Below are the code and all the weights of a small trained network. Each question names an input and a class and asks about switching units off, where a switched-off unit gives its printed mean instead of its output.

import numpy as np


def w(rows, s, z=0):
    codes = np.array(rows[::2]) - 128.0
    scale = np.full(codes.shape[1], s)
    scale[-1] = z or s
    return codes * scale


def norm(h):
    return h / np.sqrt((h * h).mean(-1, keepdims=True) + 1e-5)


def f(y):
    return y / 2 * (1 + np.tanh(0.7978845608 * (y + 0.044715 * y**3)))


def log_softmax(a):
    a = a - a.max(-1, keepdims=True)
    return a - np.log(np.exp(a).sum(-1, keepdims=True))


def net(x, mask):
    res = np.array(x, float).reshape(1, 3) / 4 @ E
    u = 0
    for l in range(2):
        y = f(norm(res) @ A[l][:, :-1].T + A[l][:, -1])
        res = res + np.where(mask[u : u + 12], y, B[l][:, -1]) @ B[l][:, :-1]
        u += 12
    return log_softmax(norm(res)[-1] @ U[:, :-1].T + U[:, -1])


A, B = {}, {}
E = w([
[254,141,157,157,134,76,77],'x0',
[83,78,162,134,192,103,75],'x1',
[120,160,67,145,209,71,191],'x2',
],0.0077)
A[0] = w([
[98,97,180,112,171,81,121,86],'0.n1',
[168,103,187,95,54,138,101,56],'0.n2',
[5,118,148,114,82,200,152,51],'0.n3',
[131,186,85,111,233,85,182,127],'0.n4',
[178,161,166,191,153,135,69,106],'0.n5',
[58,91,79,79,150,106,192,132],'0.n6',
[104,88,123,75,37,151,43,80],'0.n7',
[28,69,147,94,150,70,57,79],'0.n8',
[92,12,129,151,101,170,158,4],'0.n9',
[213,127,140,152,132,113,111,71],'0.n10',
[59,121,195,157,185,104,76,116],'0.n11',
[182,125,122,39,46,141,254,175],'0.n12',
],0.0065,0.0033)
B[0] = w([
[233,138,91,99,77,175,188,153],'0.n1',
[81,158,153,76,181,102,131,192],'0.n2',
[134,133,85,219,102,95,27,230],'0.n3',
[91,131,226,177,164,199,139,253],'0.n4',
[76,146,52,112,73,114,72,186],'0.n5',
[97,146,162,179,48,170,19,224],'0.n6',
[70,255,168,116,200,140,222,205],'0.n7',
[179,97,86,80,96,191,195,199],'0.n8',
[120,114,155,169,172,55,83,135],'0.n9',
[46,98,78,196,136,74,49,178],'0.n10',
[155,120,93,70,82,178,229,193],'0.n11',
[144,16,117,64,163,177,165,253],'0.n12',
],0.0062,0.0042)
A[1] = w([
[168,57,123,88,122,141,158,124],'1.n1',
[115,169,204,100,106,143,113,53],'1.n2',
[145,147,176,134,116,156,119,141],'1.n3',
[190,134,156,106,178,108,147,4],'1.n4',
[108,117,186,160,153,112,90,218],'1.n5',
[102,166,146,150,174,122,173,96],'1.n6',
[104,35,160,106,180,126,92,46],'1.n7',
[167,102,233,103,135,143,199,14],'1.n8',
[180,128,164,184,78,174,110,189],'1.n9',
[188,131,175,91,125,94,98,106],'1.n10',
[188,138,129,155,164,82,126,112],'1.n11',
[50,184,10,72,164,95,157,106],'1.n12',
],0.012,0.0033)
B[1] = w([
[164,115,49,80,164,94,209,225],'1.n1',
[137,156,165,139,190,96,175,209],'1.n2',
[117,159,107,100,185,105,115,189],'1.n3',
[136,134,118,90,125,182,143,144],'1.n4',
[182,127,117,101,94,122,163,255],'1.n5',
[110,181,169,67,141,132,134,198],'1.n6',
[216,155,90,112,138,63,147,150],'1.n7',
[92,105,134,179,68,126,51,234],'1.n8',
[187,123,137,113,149,35,125,239],'1.n9',
[5,108,104,182,104,254,156,194],'1.n10',
[61,108,152,119,90,142,99,204],'1.n11',
[221,121,138,120,111,43,80,160],'1.n12',
],0.0098,0.0041)
U = w([
[63,198,239,89,166,159,141,166],'0',
[66,76,115,199,32,155,17,160],'1',
[137,63,49,56,129,184,202,127],'2',
[250,133,121,99,133,10,97,191],'3',
[142,104,117,189,186,127,108,2],'4',
],0.014,0.0057)

Each question gives the input, the list of numbers given to net, and the class t.
The units are the neurons (one row each of A and B). Each row of codes is followed by its name. A weight is (code - 128) times the scale printed after its matrix; where a second scale follows, it is the last column's (A, B and U).
mask holds one flag per neuron, layer by layer. A switched-off neuron (its flag False) gives its mean, the last column of its row in B, instead of its output. The means were averaged over made-up inputs and are rounded, as every weight is.
A unit's drop is (log p(t) with every unit on - log p(t) with that unit switched off) / (log p(t) with every unit on - log p(t) with every unit switched off).
The circuit of an input: a set's keep is (log p(t) with only the set's units on - log p(t) with every unit switched off) / (log p(t) with every unit on - log p(t) with every unit switched off). Starting from the 12 units with the biggest drops (on a tie, the unit counted first), units are removed one at a time, each time the one whose removal leaves the highest keep (on an exact tie, the one counted first), for as long as the keep stays at least 0.8.
units of the circuit, in order: the units of the circuit, biggest drop first
most important unit: the unit with the biggest drop
top k neurons: the k neurons with the biggest drops, biggest first
top k neurons in layer l: the k neurons of layer l with the biggest drops, biggest first
input [8,2,-8], class 0: top 3 neurons in layer 1 -> (1.n10 1.n2 1.n8)
input [-6,3,-2], class 1: units of the circuit, in order -> (0.n3)
input [8,7,-5], class 1: top 3 neurons -> (1.n10 0.n4 0.n12)
input [1,6,-6], class 0: top 2 neurons -> (0.n7 0.n12)
input [2,6,-5], class 2: top 4 neurons -> (0.n8 0.n4 1.n1 0.n6)
input [3,3,4], class 0: top 4 neurons -> (0.n12 0.n6 0.n4 0.n3)
input [6,4,6], class 0: units of the circuit, in order -> (0.n4 1.n11)
input [-6,7,1], class 2: top 2 neurons in layer 0 -> (0.n8 0.n11)
input [2,4,5], class 0: top 2 neurons in layer 0 -> (0.n12 0.n4)
input [8,-7,-1], class 1: top 2 neurons -> (1.n10 0.n10)
input [6,-3,7], class 0: top 2 neurons -> (0.n4 1.n11)
input [-6,6,4], class 1: top 2 neurons in layer 0 -> (0.n6 0.n12)
input [-2,4,-3], class 2: top 3 neurons -> (0.n8 0.n11 0.n5)
input [1,7,-5], class 2: top 2 neurons -> (0.n8 1.n1)
input [3,-4,-2], class 2: most important unit -> 0.n12
input [1,2,-2], class 3: top 2 neurons -> (1.n12 0.n4)
input [5,8,7], class 2: top 2 neurons in layer 1 -> (1.n4 1.n7)
input [-8,-2,7], class 1: top 2 neurons -> (0.n6 0.n7)
input [-3,7,-5], class 2: top 3 neurons -> (0.n8 0.n11 0.n7)
input [-1,5,-4], class 2: top 3 neurons in layer 0 -> (0.n8 0.n11 0.n4)
input [-3,2,-8], class 0: units of the circuit, in order -> (0.n7)
input [-7,-6,5], class 1: top 2 neurons in layer 1 -> (1.n1 1.n12)
input [8,6,-6], class 1: top 2 neurons in layer 0 -> (0.n4 0.n12)
